Here is a tiny trained network, its code and every weight. The questions are about switching its units off for an input and a class, where a switched-off unit gives its printed mean instead of its output.

import numpy as np


def w(rows, s, z=0):
    codes = np.array(rows[::2]) - 128.0
    scale = np.full(codes.shape[1], s)
    scale[-1] = z or s
    return codes * scale


def norm(h):
    return h / np.sqrt((h * h).mean(-1, keepdims=True) + 1e-5)


def f(y):
    return y / 2 * (1 + np.tanh(0.7978845608 * (y + 0.044715 * y**3)))


def log_softmax(a):
    a = a - a.max(-1, keepdims=True)
    return a - np.log(np.exp(a).sum(-1, keepdims=True))


def net(x, mask):
    res = np.array(x, float).reshape(1, 8) / 4 @ E
    u = 0
    for l in range(4):
        y = f(norm(res) @ A[l][:, :-1].T + A[l][:, -1])
        res = res + np.where(mask[u : u + 4], y, B[l][:, -1]) @ B[l][:, :-1]
        u += 4
    return log_softmax(norm(res)[-1] @ U[:, :-1].T + U[:, -1])


A, B = {}, {}
E = w([
[178,114,92,150,132,64,127,135],'x0',
[146,97,2,140,107,113,211,126],'x1',
[160,135,107,147,80,129,74,66],'x2',
[159,153,123,156,122,73,80,75],'x3',
[59,87,117,202,62,151,129,94],'x4',
[143,123,159,184,190,108,47,212],'x5',
[96,157,105,31,154,165,95,52],'x6',
[160,166,61,93,126,156,202,146],'x7',
],0.0072)
A[0] = w([
[143,194,160,64,158,116,106,178,232],'L0N0',
[153,128,162,152,167,152,80,78,71],'L0N1',
[157,123,106,110,160,109,64,53,250],'L0N2',
[178,38,92,144,126,114,210,2,165],'L0N3',
],0.0079,0.002)
B[0] = w([
[150,235,92,87,214,132,104,224,237],'L0N0',
[27,196,185,156,106,4,113,92,156],'L0N1',
[79,198,174,195,78,136,123,76,225],'L0N2',
[124,254,96,211,105,199,133,125,254],'L0N3',
],0.0066,0.0046)
A[1] = w([
[153,68,82,182,84,146,56,197,187],'L1N0',
[133,100,53,119,118,143,204,81,210],'L1N1',
[59,86,167,143,121,191,151,145,189],'L1N2',
[122,107,169,195,154,184,147,253,252],'L1N3',
],0.0077,0.0018)
B[1] = w([
[169,100,152,80,131,10,210,151,177],'L1N0',
[50,205,104,179,50,189,87,119,199],'L1N1',
[101,36,116,2,48,84,125,186,173],'L1N2',
[243,51,204,72,58,72,162,188,253],'L1N3',
],0.0075,0.0055)
A[2] = w([
[172,138,62,62,210,130,149,134,213],'L2N0',
[115,165,186,131,110,63,2,113,102],'L2N1',
[104,153,186,138,131,126,53,102,6],'L2N2',
[170,124,188,50,201,151,141,139,38],'L2N3',
],0.0085,0.0015)
B[2] = w([
[163,116,195,173,136,222,132,141,204],'L2N0',
[151,106,150,109,238,29,142,13,254],'L2N1',
[86,178,157,146,247,56,84,142,185],'L2N2',
[145,139,19,138,217,254,150,101,220],'L2N3',
],0.008,0.0046)
A[3] = w([
[204,243,11,102,43,69,93,65,220],'L3N0',
[2,49,236,75,65,218,192,172,63],'L3N1',
[141,102,164,133,162,101,26,51,51],'L3N2',
[161,120,150,98,145,57,115,217,4],'L3N3',
],0.0077,0.0031)
B[3] = w([
[26,112,123,217,74,178,155,87,253],'L3N0',
[58,71,90,55,185,148,16,140,188],'L3N1',
[43,196,180,104,228,98,61,165,176],'L3N2',
[150,30,2,253,83,86,173,97,168],'L3N3',
],0.0073,0.0067)
U = w([
[14,77,104,12,41,215,119,167,2],'0',
[30,214,59,227,2,245,235,79,171],'1',
[170,39,138,179,51,45,225,199,165],'2',
[50,213,194,143,237,42,99,18,126],'3',
[180,216,98,84,206,245,220,198,65],'4',
],0.008,0.0029)

Each question gives the input, the list of numbers given to net, and the class t.
The units are the neurons (one row each of A and B). Each row of codes is followed by its name. A weight is (code - 128) times the scale printed after its matrix; where a second scale follows, it is the last column's (A, B and U).
mask holds one flag per neuron, layer by layer. A switched-off neuron (its flag False) gives its mean, the last column of its row in B, instead of its output. The means were averaged over made-up inputs and are rounded, as every weight is.
A unit's drop is (log p(t) with every unit on - log p(t) with that unit switched off) / (log p(t) with every unit on - log p(t) with every unit switched off).
The circuit of an input: a set's keep is (log p(t) with only the set's units on - log p(t) with every unit switched off) / (log p(t) with every unit on - log p(t) with every unit switched off). Starting from the 12 units with the biggest drops (on a tie, the unit counted first), units are removed one at a time, each time the one whose removal leaves the highest keep (on an exact tie, the one counted first), for as long as the keep stays at least 0.8.
units of the circuit, in order: the units of the circuit, biggest drop first
most important unit: the unit with the biggest drop
top k neurons: the k neurons with the biggest drops, biggest first
top k neurons in layer l: the k neurons of layer l with the biggest drops, biggest first
drop when u is switched off: that unit's drop, to one decimal
input [1,-8,1,-6,-5,6,-7,4], class 2: units of the circuit, in order : L1N3
input [1,8,-8,-1,-4,-1,7,-8], class 1: top 4 neurons : L1N3; L1N1; L0N3; L1N2
input [3,2,-7,6,-8,-1,2,-5], class 4: units of the circuit, in order : L0N0; L2N3
input [-3,3,5,-7,8,-3,-6,-7], class 0: units of the circuit, in order : L3N1; L1N2
input [1,6,2,6,-7,2,-8,8], class 1: top 2 neurons : L3N0; L1N1
input [-8,7,-8,4,5,5,0,-4], class 2: top 2 neurons : L1N3; L1N0
input [-5,3,-3,-2,2,5,6,6], class 0: top 3 neurons : L3N1; L2N1; L1N1
input [1,-8,-2,-3,8,-8,6,0], class 0: top 3 neurons : L1N2; L3N1; L2N1
input [0,-6,3,-8,8,-1,-3,-1], class 0: top 2 neurons : L3N1; L0N0
input [-8,-5,-5,-4,0,-1,-2,-2], class 0: top 2 neurons : L3N1; L1N2
input [-8,-3,7,-3,1,1,2,5], class 0: top 3 neurons in layer 0 : L0N2; L0N3; L0N0
input [0,-2,-1,6,-2,-8,5,0], class 1: top 2 neurons : L3N0; L0N3
input [1,-1,-2,-4,-5,1,5,-3], class 4: drop when L2N3 is switched off : 0.1
input [-5,-6,8,-5,5,-3,3,-4], class 3: drop when L2N1 is switched off : 0.1
input [1,0,3,1,3,8,-2,3], class 2: drop when L2N1 is switched off : 0.0
input [1,-2,8,-8,6,-1,-7,-8], class 2: most important unit : L1N0
input [0,1,-6,3,-3,-4,-1,-3], class 4: drop when L3N0 is switched off : 0.1
